Here is a tiny trained network, its code and every weight. The questions are about switching its units off for an input and a class, where a switched-off unit gives its printed mean instead of its output.

import numpy as np


def w(rows, s, z=0):
    codes = np.array(rows[::2]) - 128.0
    scale = np.full(codes.shape[1], s)
    scale[-1] = z or s
    return codes * scale


def norm(h):
    return h / np.sqrt((h * h).mean(-1, keepdims=True) + 1e-5)


def f(y):
    return y / 2 * (1 + np.tanh(0.7978845608 * (y + 0.044715 * y**3)))


def log_softmax(a):
    a = a - a.max(-1, keepdims=True)
    return a - np.log(np.exp(a).sum(-1, keepdims=True))


def net(x, mask):
    res = np.array(x, float).reshape(1, 7) / 4 @ E
    u = 0
    for l in range(3):
        y = f(norm(res) @ A[l][:, :-1].T + A[l][:, -1])
        res = res + np.where(mask[u : u + 6], y, B[l][:, -1]) @ B[l][:, :-1]
        u += 6
    return log_softmax(norm(res)[-1] @ U[:, :-1].T + U[:, -1])


A, B = {}, {}
E = w([
[134,222,254],'x0',
[234,110,150],'x1',
[101,59,203],'x2',
[201,6,244],'x3',
[95,79,77],'x4',
[147,191,140],'x5',
[50,114,55],'x6',
],0.0026)
A[0] = w([
[107,15,129,114],'0.n0',
[85,155,69,252],'0.n1',
[97,176,2,225],'0.n2',
[160,103,100,202],'0.n3',
[129,216,169,169],'0.n4',
[80,187,184,106],'0.n5',
],0.0089,0.0026)
B[0] = w([
[160,51,81,181],'0.n0',
[1,159,252,208],'0.n1',
[39,89,143,254],'0.n2',
[97,200,62,159],'0.n3',
[143,231,162,194],'0.n4',
[152,184,114,168],'0.n5',
],0.0051,0.0054)
A[1] = w([
[160,68,254,246],'1.n0',
[234,42,166,111],'1.n1',
[218,191,223,170],'1.n2',
[162,139,66,239],'1.n3',
[119,199,48,155],'1.n4',
[51,199,131,121],'1.n5',
],0.0057,0.0014)
B[1] = w([
[216,136,1,221],'1.n0',
[127,132,64,184],'1.n1',
[66,165,38,254],'1.n2',
[130,178,81,146],'1.n3',
[86,106,103,155],'1.n4',
[77,108,105,247],'1.n5',
],0.005,0.0022)
A[2] = w([
[86,92,161,164],'2.n0',
[95,157,111,46],'2.n1',
[175,174,155,22],'2.n2',
[119,128,254,174],'2.n3',
[130,167,105,62],'2.n4',
[231,187,187,254],'2.n5',
],0.0063,0.0019)
B[2] = w([
[121,132,253,205],'2.n0',
[152,141,135,144],'2.n1',
[98,130,160,92],'2.n2',
[178,146,128,166],'2.n3',
[149,103,100,128],'2.n4',
[100,201,45,248],'2.n5',
],0.0066,0.0014)
U = w([
[12,113,143,172],'0',
[204,105,210,4],'1',
[136,229,69,158],'2',
[186,101,188,18],'3',
[133,70,176,83],'4',
[140,5,90,145],'5',
[115,178,180,109],'6',
[219,91,44,168],'7',
],0.012,0.011)

Each question gives the input, the list of numbers given to net, and the class t.
The units are the neurons (one row each of A and B). Each row of codes is followed by its name. A weight is (code - 128) times the scale printed after its matrix; where a second scale follows, it is the last column's (A, B and U).
mask holds one flag per neuron, layer by layer. A switched-off neuron (its flag False) gives its mean, the last column of its row in B, instead of its output. The means were averaged over made-up inputs and are rounded, as every weight is.
A unit's drop is (log p(t) with every unit on - log p(t) with that unit switched off) / (log p(t) with every unit on - log p(t) with every unit switched off).
The circuit of an input: a set's keep is (log p(t) with only the set's units on - log p(t) with every unit switched off) / (log p(t) with every unit on - log p(t) with every unit switched off). Starting from the 12 units with the biggest drops (on a tie, the unit counted first), units are removed one at a time, each time the one whose removal leaves the highest keep (on an exact tie, the one counted first), for as long as the keep stays at least 0.8.
units of the circuit, in order: the units of the circuit, biggest drop first
most important unit: the unit with the biggest drop
k most important neurons: the k neurons with the biggest drops, biggest first
k most important neurons of layer l: the k neurons of layer l with the biggest drops, biggest first
drop of u: that unit's drop, to one decimal
input [-6,-4,5,5,3,7,-2], class 7: 2 most important neurons : 0.n2, 0.n1
input [5,-4,1,7,5,5,-8], class 7: units of the circuit, in order : 1.n0, 0.n1
input [7,-7,-6,6,-5,2,6], class 2: units of the circuit, in order : 0.n2, 0.n1
input [5,5,-7,7,3,-5,-2], class 2: units of the circuit, in order : 2.n5
input [-4,6,-7,3,4,4,6], class 0: units of the circuit, in order : 1.n0, 0.n2
input [-3,-4,7,0,-3,7,-2], class 7: units of the circuit, in order : 0.n1, 0.n3, 1.n0
input [2,3,-6,-8,2,8,4], class 0: units of the circuit, in order : 0.n2, 0.n1
input [-3,-5,-5,4,0,-5,0], class 5: 2 most important neurons : 0.n0, 0.n4
input [-8,7,-2,-3,8,5,-2], class 0: units of the circuit, in order : 0.n2, 1.n0
input [6,8,5,8,0,8,-6], class 2: 3 most important neurons : 2.n5, 1.n2, 0.n0
input [0,-6,-1,2,-7,-3,3], class 6: 2 most important neurons of layer 2 : 2.n3, 2.n0
input [7,-5,1,1,-6,3,2], class 2: 2 most important neurons of layer 0 : 0.n2, 0.n1
input [-4,1,0,1,6,-7,-7], class 7: 2 most important neurons of layer 0 : 0.n2, 0.n1
input [1,8,1,1,1,-7,1], class 7: most important unit : 0.n2
input [5,-5,3,8,2,7,4], class 2: 2 most important neurons of layer 0 : 0.n2, 0.n5
input [1,-3,-5,-8,5,3,-8], class 0: drop of 0.n2 : 0.3
input [-1,1,-7,-7,-3,4,3], class 0: drop of 0.n2 : 0.2
input [-7,-5,-4,-8,-3,8,2], class 0: drop of 0.n5 : 0.0
input [5,8,7,-3,8,3,-5], class 2: drop of 0.n0 : 0.1
input [3,5,0,7,-3,6,-7], class 7: units of the circuit, in order : 1.n0
